(in the rows, 128 means zero)
Each row of numbers belongs to one of the elements below and depends on some of the facts about them. Some rows are named. Which element is each other row?

There are 2 kinds of fact about the elements: φ, Ψ.
[bastus] φ stuklu
[bodam] φ posun
[branum] φ flimil
[bremerir] φ mipabron
[brilen] φ floklek
[brodom] φ trutrinu
[brudeskim] φ fefubi
[brupas] φ goklo
[devan] φ tiga
[drador] φ vastur
[drudrir] φ tusik
[drukle] φ zonil
[drutres] φ bodam
[dutril] φ flosu
[fale] φ muvi
[fibrus] φ stoku
[flesesin] φ bazul
[flimil] φ busema
[floklek] φ brupas
[flosu] φ benul
[fluskuflal] φ drukle
[furik] φ fibrus
[grazogron] φ truzim
[grubrik] φ fale
[grudarol] φ dutril
[kidi] φ nafli
[kiflas] φ ragum
[klela] φ grubrik
[klepek] φ kloremol
[kloremol] φ poska
[litrom] φ flesesin
[mipabron] φ munita
[munita] φ grudarol
[muvi] φ plure
[nafli] φ trebren
[novul] φ grazogron
[plenerak] φ radrozim
[plikoskon] φ raluskil
[plure] φ numis
[poska] φ zusil
[ragum] φ novul
[rifli] φ zustu
[rurek] φ niflen
[sabu] φ skubrelu
[sadar] φ drador
[siru] φ flazuvik
[skubrelu] φ rurek
[stevum] φ brudeskim
[stoku] φ plenerak
[stopas] φ bremerir
[stuklu] φ stevum
[stupostak] φ drudrir
[tiga] φ klela
[truzim] φ sadar
[vastur] φ gubror
[vodan] φ beles
[zunidem] φ brilen
[zustu] φ plikoskon
{bastus, bazul, beles, brodom, brudeskim, brupas, devan, drukle, dutril, fale, fefubi, flimil, fluskuflal, fugu, furik, grazogron, grudarol, kidi, kiflas, klepek, mipabron, plenerak, plure, poska, sabu, sadar, stevum, stoku, stuklu, trebren, truzim, vastur, zusil, zustu} Ψ a
{benul, bodam, dastes, fibrus, flesesin, floklek, grubrik, klela, munita, nafli, novul, plikoskon, posun, radrozim, raluskil, siru, skubrelu, stopas, stupostak, tiga, tusik} Ψ b
{branum, bremerir, drador, drudrir, flazuvik, flosu, goklo, litrom, muvi, niflen, rifli, rurek, tonom} Ψ c
{brilen, busema, drutres, gubror, kloremol, numis, ragum, stukle, trutrinu, vodan, zonil, zunidem} Ψ d

Some elements and their rows:
[128  90 163  67 151 135 143 149  57 126 102 201  94 131 135 144 116 168
  93 170  81 140 129 101 137 155 136 131 152 139  96 152 132 119 134 119
  94 173 118] -> bodam
[143  85 180  95 115 121 112  90 119 182 119 142 128 183 169 175  90 186
  89 189 119 101 144  86 203 109 161 170 132 150 129 178 140  87 125 128
 113 125 136] -> ragum
[115 144 168  77 133 130 130 122 117 145 105 150 102 122 111 171 106 150
  74 199  69 138 140  94 149 175 161 136 149 175 110 133 110 103 137 108
 105 175  62] -> rifli
[125 108 152  62 151 129 141 140  72 132 107 193  97 120 142 158 122 173
  83 163  91 128 139  99 131 160 143 136 151 160  94 140 143 111 134 122
  80 177 121] -> floklek
[116 119 155 103 154 110 133 140  70 153  90 158 107 114 124 144 109 150
 128 174  99 124 112 104 139 147 118 103 134 123  93 142 104 116 145 109
 116 171 102] -> brupas
[110 123 140 102 143 100 123 136  74 162  94 147 106 109 134 159 111 161
 121 157 118 113 124 106 131 147 126 100 126 143  87 133 112 106 142 112
  97 173 107] -> trebren
[112  96 165  94 104 125 117 148  79 152 104 153  87 147 123 156  89 157
  91 174  78 155 131 116 134 164 157 108 130 149 100 146  98 110 129  99
 108 170  64] -> flazuvik
[138  98 172  93 140 133 158 229  32 121  82 157 115 119 178 115 111 192
 105 184  78 138 116 118  91 192 131 101 140 189 119 160 134 114 109 154
  70 161 136] -> benul
[142 138 181  70 179 121 159 169  57 144 102 170 108 104 160 132 132 202
  75 157  91 121 137  97 109 194 151 122 156 146  99 146 173 112 123  89
  73 168 111] -> munita
[119 124 179  84 132 136 132 132 102 140 101 158  98 133 109 156  99 144
  84 201  58 149 130  98 152 170 154 130 148 153 111 144 100 111 136 105
 120 173  59] -> branum
[117  73 168  85 130 128 139 139  68 163  94 141  89 163 128 140 107 173
  98 172 104 123 127 106 125 150 164 142 112 143  97 145 107 119 141  96
 115 143 125] -> busema
[148 159 197  57 213 119 162 133  71 154 112 185 103  96 141 134 143 201
  61 149  90 117 143  82 129 195 158 137 169 106  90 142 191 117 134  47
  85 168  91] -> stopas
[120 139 166  97 176 118 146 129  87 142  86 161 115 104 110 144 117 140
 121 197  84 118 112  89 154 153 115 118 148 126 101 141 103 118 150 117
 123 172  98] -> bastus
[116  73 168  86 131 129 139 138  69 162  93 140  90 162 127 139 108 173
  98 173 104 123 127 105 126 150 164 141 113 143  97 145 106 119 141  97
 116 143 124] -> trutrinu
[125  74 156  72 136 129 135 158  46 134 103 198  87 138 144 143 110 175
  96 153  93 141 129 112 126 153 137 119 142 137  88 152 132 118 130 116
  87 172 120] -> raluskil
[116 110 171  89 117 129 124 141  90 146 103 156  91 141 116 156  94 151
  87 186  69 152 129 108 143 168 155 118 139 152 104 145  99 112 133 101
 114 172  61] -> drudrir
[116 154 154  91 174 112 141 119  99 149  91 152 118  94 115 160 123 147
 114 189  96 108 123  86 149 154 123 123 146 146  99 133 114 107 150 120
 109 175 102] -> sabu

Which element is each row?
No name comes twice in this set of rows, the named rows included.
[135 154 192 106 197  98 149 152  59 173  91 141 113  96 133 118 124 180
 111 156 102 116 112  98 125 180 130  92 142  87  92 146 143 121 138  51
 113 162  82] => mipabron
[153  85 166  77 123 126 109 108  94 152 125 202 126 150 175 178  93 187
  87 171 107 120 147  89 201 114 140 145 158 142 114 185 160  87 117 150
  85 159 127] => novul
[ 65  39 132 105 117 118 149 132  94 136  86 147  35 172  94 166 124 154
  78 171  87 106 130 132 123 136 133 146 137 120  97 105  95 135 161 103
 109 121 116] => numis
[ 97 187 133  53 162 103 130  96  81 138 115 182 101 119 121 162 123  95
 147 185  95 150 113  88 131 144 123 151 122 193  90  95  89 115 165 100
 132 220 145] => devan
[ 93 115 125  46 139 120 139 122  72 115 118 214  65 138 129 170 129 135
  96 161  84 146 135 108 122 148 131 156 147 177  88 102 123 121 152 114
  92 194 143] => grubrik
[143 134 171 111 142 103 107  89 125 170 115 160 149 132 162 179  92 159
 116 197 113 100 129  80 222 104 115 134 157 128 127 178 137  83 130 145
 115 153 112] => kiflas
[132 147 180 116 176 109 154 186  59 153  77 127 127  95 147 117 117 171
 125 186  91 117 106 104 114 183 118  88 137 140 110 150 120 115 130 109
 105 160 103] => grudarol
[127 162 166 115 164 107 153 193  72 149  76 112 137  85 157 133 119 173
 121 194  98 105 113 102 105 189 122  92 134 184 117 140 120 103 127 138
  87 163 116] => dutril
[143  75 156  88 151 144 113 107  79 164  78 169 134  96  87 156  90 161
 124 179 116 114 125  76 178 124 142  95 122 111  69 185  80 103 146 151
 114 183  74] => sadar
[142  65 149  76 159 158 118 108  71 162  67 170 132  78  61 154  93 160
 123 177 117 114 128  70 164 133 153  87 112 112  51 185  64 107 152 154
 112 194  61] => vastur
[141  59 166  67 116 172 106 110  92 158  83 167 116 111  61 167  77 163
  84 187  89 143 144  79 169 151 188 103 118 141  67 185  65 101 137 141
 111 192  26] => drador
[ 67  86 137 102 104 121 131 131 111 123  99 166  43 152  86 180 109 128
  74 187  54 143 131 131 139 153 128 126 158 137 105 105  87 127 152 106
 111 157  60] => muvi

The same elements again, as new rows of numbers:
Some rows with their names:
[158  91 149 119 237 129 155 124  71 155 114  71 123 107  82 198  69 128
 123 159 134 130 175  83 120 137  92  98 116  57 158 187 165 129 111 158
 149 113 101 157 118 102 132 105 166  94 111 103] -> floklek
[113 124  99 120 150 141 191 109 110 158 133 119 115 171 155 158 123 149
 118 128  55 176 126 101 105 154 142 131 104 149  57  78 154 102 118 132
 131 125 154 116 135 118  71 149 106 173  94 116] -> grazogron
[147 146 123 122 167 119 122 134 138 123 103 116 121 116 151 158 115 112
 138 118 113 126 164 102 134 133 137 115 119 115 138 133 115 155 115 149
 129 111 110 135 123 122 116 133 117 132 104 130] -> nafli
[127 175 159 105 126 150 118 123 126 120  95 150 113 170 107 145 129 148
 148 130 154 103 159 112 156 141 118 149  96 128 100 110  80 125 148 140
 124 119 153 127 133 142 131 155 185 144 121 152] -> numis
[179 158 132 163 168 126  70 134  98 167 124 117 172 150 164 125  86  90
 106 112  96 112 179 123 119  66 137 129  98 132 165 125 162 178 145 129
 134 125  83  96 110 111 121  90 163 147  87 139] -> munita
[141 161 130 158 135 109  95 126 106 143 140 144 126 162 154 117 101 119
 125 111 106 120 145 131 106 122 102 118 103 134 154 116 163 167 136  79
 150  88  99 135 119 111 144 121 146 135 131 138] -> bremerir
[159 128 163 118 178 167 151 110  60 152 126 120 125 137  80 162  75 155
 141 173 138 131 163  89 125 162  68 141 113  80 133 166 148 129 102 144
 148 123 127 166 138 112 163 117 185  88 113  97] -> brilen
[100 150 129 126 161 123 135 117 125 144 103 151 107 151 105 133 124 147
 124 114 143 140 125 109 119 122 144 130 136 125  90  85 111 125 174 155
 126 118 150 108 137 138  90 151 153 144 144 157] -> bazul
[130 137 107 125 150 135 133 114 136 143 115 164 118 131 122 115 108 142
 148 144  85 163 128 115 105 120 153 124 148 126 114 108 136 134 120 147
 126 113 127 137 131 116 114 152 119 123 139 123] -> devan
[128 142 110 134 154 132 134 113 124 153 122 157 120 133 129 119 110 142
 138 134  94 163 125 110 101 127 143 128 149 124 107 103 139 137 126 149
 129 119 128 132 136 119 110 143 121 120 131 122] -> fluskuflal
[135 167 137 105 175  89 117 145 140 147  72 106 118 133 132 174 147 120
 123  99 163 103 159 107 151 135 153 111 107 110 119 107  85 150 159 158
 120 109 125 109 130 147 101 149 146 135 120 149] -> radrozim
[136 165 110 130 129 178 159  90 103 111  98 132 102 103 172 184 151 175
 131 137  55 134 122  87  55 128 169 109 128 140  54 119 200 143 139 158
 168 145 121 115 126 122  92 199  99 153 126 136] -> sadar
[123 152 142 116 174 112 122 140 139 116  86 107 109 134 134 170 128 115
 124 101 157 105 165 101 151 131 141 117 106 116 120 117  88 143 159 154
 125 109 129 112 124 135  98 139 149 154 113 160] -> tusik
[152 136 122 101 153 125 117 144 172 104  87 135 120 107 143 148 106 116
 165 148  79 128 163 114 143 118 160 103 119 112 151 146 117 142  93 141
 123  93 105 153 107 107 126 152 110 138 118 125] -> tiga
[123 144 104 124 140 163 175  99 106 134 115 123 109 139 166 175 138 165
 125 132  55 156 122  95  78 140 158 118 114 145  52  98 181 120 131 147
 151 135 139 114 131 119  80 175 103 165 109 127] -> truzim
[153 155 119 169 155 137  93 113  91 181 138 164 161 153 143  87  82 122
 113 125  85 151 135 126  91  74 141 143 135 141 134  96 174 162 153 134
 133 130 110 101 125 113 118 108 154 135 118 135] -> mipabron
[147 151 122 133 163 124 131 152 146  89  97 134 109  88 169 134  96 108
 142 120 126 134 145  85 146 160 135 131 145 122 144 129 107 181 117 145
 134  95 124 142 132 113 115 122  86 130  99 135] -> plikoskon

Rows to name:
No name comes twice in this set of rows, the named rows included.
[130 190 163 114 119 164 123 115 113 105  90 146 107 148 126 162 140 157
 143 125 162  93 153  97 137 146 117 147 102 129  89 114  96 141 157 146
 139 127 148 117 136 146 130 164 175 144 121 160] => gubror
[128 142 103 141 151 129 125  86 137 147 152 159 110 135 126 120 129 137
 143 111 101 167 142 116  91 122 129 126 148 125 103 101 116 127 117 161
 124 135 121 140 141 129 108 133 122 110 132 124] => bastus
[120 157 139 120 171 114 124 143 141 102  82 114 104 125 139 161 122 114
 129 102 163 107 158  95 155 140 138 122 120 119 123 116  85 154 159 155
 130 104 133 112 126 133  98 136 135 154 111 163] => raluskil
[126 153 122 138 131 107 128 128 133 111 127 144  96 140 152 131 113 132
 145 115 115 130 133 115 117 166 102 112 119 127 137 118 135 158 117  89
 147  75 117 158 128 114 137 141 113 125 140 132] => rifli
[156 170 139 122 120 159 124 119 118 127 123 156 124 144 136 131 115 145
 154 144 117 129 155 105 135 153 107 154 116 127 117 121 109 147 106 136
 132 123 132 148 140 128 150 137 148 120 103 118] => drutres
[142 156 105 126 155 110 128 119 125 184 110 158 132 128 128 123 131 147
 136 134 102 163 120 115 101 135 156 125 148 122 111  93 134 150 123 151
 125 120 122 133 144 130 119 155 117  99 139 110] => furik
[168 181  92 106 158  63 121 136 132 252  82 160 152 120 134 127 175 155
 137 134 116 165 108 127 104 153 186 118 154 113 116  73 120 170 117 156
 114 117 108 132 158 154 134 183 105  51 151  82] => stoku
[160 150 126 132 165 122 113 136 130 130 109 116 132 120 156 151 108 109
 132 122 107 122 164 105 131 121 137 119 115 117 144 133 127 161 120 146
 132 112 103 129 121 117 117 121 122 133  98 130] => stopas
[151 126 122  88 151 127 113 146 186  96  78 140 119 110 132 148 102 118
 176 160  63 126 167 123 149 106 168  94 115 114 155 151 114 133  85 138
 117  86 105 161  97 103 128 163 112 143 125 125] => klela
[130 113 108 109 171 113 179 139 129 145 127  78 121 171 170 180 114 110
 119 114  75 155 163  98 157 166 129 125  73 136  97  99 116 114  96 125
 120 108 140 122 126 114  78 116 106 179  57 114] => novul
[150 149 119 135 161 125 132 150 145  88 100 137 110  86 171 133  94 110
 146 123 118 136 146  84 141 163 135 130 150 119 147 133 109 182 107 145
 134  98 118 145 131 110 120 121  82 129 100 130] => skubrelu
[187 178 107 100 169  65 111 153 144 204  72 117 147 104 159 164 166 123
 137 121 123 129 150 116 134 155 172 107 126 102 145 108 105 183 103 153
 118 108  90 136 142 147 136 164 101  69 118  94] => fibrus
[156 154 149 121 144 161 134 114  96 136 123 142 124 140 116 145  98 149
 150 154 124 129 157  98 131 157  93 148 115 108 121 141 123 138 106 138
 138 123 131 153 137 121 154 130 164 107 107 111] => zunidem
[ 99 152 129 133 160 123 139 122 127 129 100 156 103 141 114 121 119 145
 127 113 148 141 117 102 125 132 145 135 146 130  96  84 105 136 176 155
 126 113 154 111 140 134  91 148 140 145 144 157] => zusil

Now the same elements, written a new way:
Named rows:
[153 146 122 130 145 125 130 131 136 129 138 128 144 136 143 114 125 126
 111 118 128 104 128 126 138 132 111 146 123 103 140 143] -> kidi
[126 132 139 140 135 134 139 129 134 131 101 132  99 131 105 108 131 131
 127 126 147 136 154 137 129 197 144  95 150 139 106 136] -> zunidem
[100 131 149 137 135 137 156 131 155 124  89 124  80 143 104 102 131 129
  85 122 156 134 168 121 143 219 158  84 140 142  76 131] -> brilen
[147 148 122 128 145 125 130 130 135 130 137 129 143 138 144 114 124 126
 109 118 128 101 128 126 140 127 114 148 123 103 143 149] -> fluskuflal
[ 88 129  79 168 123 140 123 144 120 128 116 169 171 127  86 113 121 122
  76 132 156  77 116 150 139  90  57  90 173 124 131 118] -> klela
[135 111 122 112 141 121 148 150 108 134 137 130  80 133  97 129 127 137
 136 145 138 160 135 165 112 162 111  90 173 130 106 162] -> numis
[ 80 105 117 129 136 136 140 170 117 125 159 125 102 128 135 115 114 128
  94 146 169 147 131 176  99  90  93 130 138 116 128 144] -> benul
[153 154  71 146 141 115 141 129 127 128 126 153 180 152 113 131 126 125
  97 128 131  62  99 115 154 120  23  98 160 113 119 151] -> fale
[150 146 124 130 144 125 114 133 134 131 139 136 145 130 135 112 124 126
 100 116 118 106 131 129 149 121 126 145 122 100 147 142] -> sabu
[176 141 141 161 129 108 147 121 124 153 115 149  84 118 108  95 150 121
 157 144 159 125 165 118  84 152 121 119 165 111 126 154] -> ragum
[138 110 135 108 143 123 144 152 108 135 138 126  71 128 106 125 125 137
 138 142 136 166 146 167 111 166 131  97 164 127 109 169] -> zonil
[107 123 131 160 133 144 140 148 138 127 118 123 155 131 141 106 132 128
 170 136 118 151 117 126 128 134 160 120 181 104 156 141] -> litrom
[142 125 122  95 153 115 147 156 124 126 168 118 110 142 139 128 116 132
 100 135 125 137 126 149 128 108 102 138 130  93 127 169] -> beles
[131 167 115  92 143 162 133 109 112 114 134  91 142 123 134 128  99 125
  90 112 124 108 129 126 140 164 111 158 163 103 161 143] -> vastur
[120 123 128 142 126 133 135 129 138 116 114 164 155 140  51  94 113 143
 160 121 192  88 107 171  94  82 168 188 157 142 163 129] -> fibrus
[161 175 125 117 138 139 154 101 117 129 143 104 122 118 132 113 118 114
  97 132 141  90 144  95 103 139  97 170 171  77 167 159] -> truzim
[102 127 142 181 140 149 119 158 132 127 127  99 165 129 185 106 130 128
 182 137 125 174 107 122 132 146 145 126 158 130 164 140] -> bremerir

Rows to name:
No name comes twice in this set of rows, the named rows included.
[181 144 133 113 146 112 141 122 143 118 129 149 157 157  82 110 111 150
 169 114 154  84 100 146 111 110 158 195 139 122 153 167] => plenerak
[154 148  90 135 144 118 142 131 132 127 134 135 157 150 125 127 124 125
 108 129 137  79 109 119 143 129  55 124 147 113 126 151] => plure
[ 89 100 121 114 134 132 147 163 123 121 156 138 104 132  90 112 112 136
 105 141 171 133 125 184  97  76 126 147 153 117 135 145] => radrozim
[ 89 125 119 160 129 146 116 146 126 128 132 132 132 119 129 101 122 122
 104 129 169 115 135 153 119 109 102 141 135 127 149 112] => stopas
[153 140 161 137 132 140  99 128 111 141  75 181 139 107 153  95 112 139
  86 116 105 157 164 170 116 132 153  68 144 107 121 190] => kloremol
[ 85  96 138 125 142 136 167 177 140 120 143 107 111 140 134 118 127 132
 128 149 119 185 118 140 124 131 155 104 181  95 123 163] => goklo
[ 88 131  91 160 125 143 119 143 122 128 119 163 157 125  94 108 121 122
  78 129 156  86 124 153 133  89  77 105 160 122 139 117] => tiga
[111 125  87 175 131 136 154 145 135 125 109 139 183 146 111 124 136 127
 157 146 125 114  90 113 139 129  85  80 214 116 138 139] => muvi
[ 83 131 131 193 135 152 102 158 117 128 140  98 144 126 209 101 115 122
 136 134 186 149 120 148 110 119  61 149 105 159 151 120] => munita
[179 170 131 135 137 115 157 109 128 141 147 123 113 122 135 102 132 111
 104 140 150  88 149  87  91 116  94 171 155  68 161 170] => grazogron
[110 124 138 179 139 144 140 155 132 125 122 102 159 137 206 110 126 130
 182 144 138 178 102 124 107 144 111 124 160 122 148 156] => flosu
[106 120 141 155 135 143 109 156 132 133 124 134 156 113 122 102 136 129
 150 131  94 161 127 134 152 115 196 115 179 100 167 139] => rurek
[156 149 133 125 143 128 118 130 131 131 124 147 155 131 164 109 115 130
  83 115 114 109 134 137 136 111 116 132 118  89 142 166] => klepek

